Here is a tiny trained network, its code and every weight. The questions are about switching its units off for an input and a class, where a switched-off unit gives its printed mean instead of its output.

import numpy as np


def w(rows, s, z=0):
    codes = np.array(rows[::2]) - 128.0
    scale = np.full(codes.shape[1], s)
    scale[-1] = z or s
    return codes * scale


def f(y):
    return y / 2 * (1 + np.tanh(0.7978845608 * (y + 0.044715 * y**3)))


def log_softmax(a):
    a = a - a.max(-1, keepdims=True)
    return a - np.log(np.exp(a).sum(-1, keepdims=True))


def net(x, mask):
    res = np.array(x, float).reshape(1, 4) / 4 @ E
    y = f(res @ A[0][:, :-1].T + A[0][:, -1])
    res = res + np.where(mask, y, B[0][:, -1]) @ B[0][:, :-1]
    return log_softmax(res[-1] @ U[:, :-1].T + U[:, -1])


A, B = {}, {}
E = w([
[54,48,198,131,120],'x0',
[106,170,145,249,138],'x1',
[168,117,164,143,5],'x2',
[128,129,128,127,126],'x3',
],0.016)
A[0] = w([
[201,80,145,52,3,173],'N0',
[41,48,247,179,22,99],'N1',
[24,3,250,106,165,240],'N2',
[192,180,81,61,147,214],'N3',
[160,169,165,242,56,152],'N4',
[49,172,132,199,251,173],'N5',
[106,115,61,12,219,254],'N6',
],0.008,0.0044)
B[0] = w([
[139,216,209,22,121,209],'N0',
[97,92,242,144,185,231],'N1',
[2,90,79,83,92,250],'N2',
[181,101,201,139,200,184],'N3',
[206,75,148,212,111,210],'N4',
[65,179,78,192,113,213],'N5',
[143,44,117,149,184,217],'N6',
],0.0098,0.017)
U = w([
[155,43,190,170,205,217],'0',
[105,23,49,75,111,62],'1',
[157,251,55,200,151,196],'2',
[43,162,95,186,69,42],'3',
[213,240,140,69,89,205],'4',
[98,153,169,59,54,3],'5',
[249,119,121,199,2,132],'6',
],0.0098,0.0025)

Each question gives the input, the list of numbers given to net, and the class t.
The units are the neurons (one row each of A and B). Each row of codes is followed by its name. A weight is (code - 128) times the scale printed after its matrix; where a second scale follows, it is the last column's (A, B and U).
mask holds one flag per neuron, in row order. A switched-off neuron (its flag False) gives its mean, the last column of its row in B, instead of its output. The means were averaged over made-up inputs and are rounded, as every weight is.
A unit's drop is (log p(t) with every unit on - log p(t) with that unit switched off) / (log p(t) with every unit on - log p(t) with every unit switched off).
The circuit of an input: a set's keep is (log p(t) with only the set's units on - log p(t) with every unit switched off) / (log p(t) with every unit on - log p(t) with every unit switched off). Starting from all 7 units, units are removed one at a time, each time the one whose removal leaves the highest keep (on an exact tie, the one counted first), for as long as the keep stays at least 0.8.
units of the circuit, in order: the units of the circuit, biggest drop first
most important unit: the unit with the biggest drop
top k neurons: the k neurons with the biggest drops, biggest first
drop of u: that unit's drop, to one decimal
input [-1,-4,3,4], class 4: most important unit -> N2
input [-8,4,1,-8], class 6: units of the circuit, in order -> N4, N2
input [8,1,-3,7], class 3: units of the circuit, in order -> N2, N5
input [0,7,4,3], class 6: top 4 neurons -> N4, N6, N3, N2
input [-5,-4,1,-8], class 4: units of the circuit, in order -> N0, N2
input [0,1,-8,0], class 2: top 2 neurons -> N5, N1
input [-1,5,0,3], class 2: units of the circuit, in order -> N2, N1
input [0,4,3,-4], class 6: top 2 neurons -> N6, N3
input [-2,-7,-2,2], class 0: top 3 neurons -> N6, N2, N3
input [1,8,-1,1], class 3: top 4 neurons -> N5, N3, N0, N6
input [-3,4,0,0], class 2: top 3 neurons -> N2, N1, N6
input [-5,2,-7,2], class 2: top 2 neurons -> N5, N1
input [-1,6,1,-5], class 6: top 2 neurons -> N4, N2
input [1,7,-2,-4], class 3: units of the circuit, in order -> N5
input [7,-1,6,-2], class 5: top 3 neurons -> N0, N2, N6
input [0,4,-5,7], class 2: top 2 neurons -> N2, N1
input [1,-4,-5,6], class 1: top 2 neurons -> N1, N4
input [3,-7,4,-4], class 5: drop of N1 -> 0.0
input [6,0,-7,3], class 1: drop of N2 -> 0.1
input [3,-2,5,-2], class 5: drop of N0 -> 0.1
input [8,0,-4,2], class 1: units of the circuit, in order -> N2
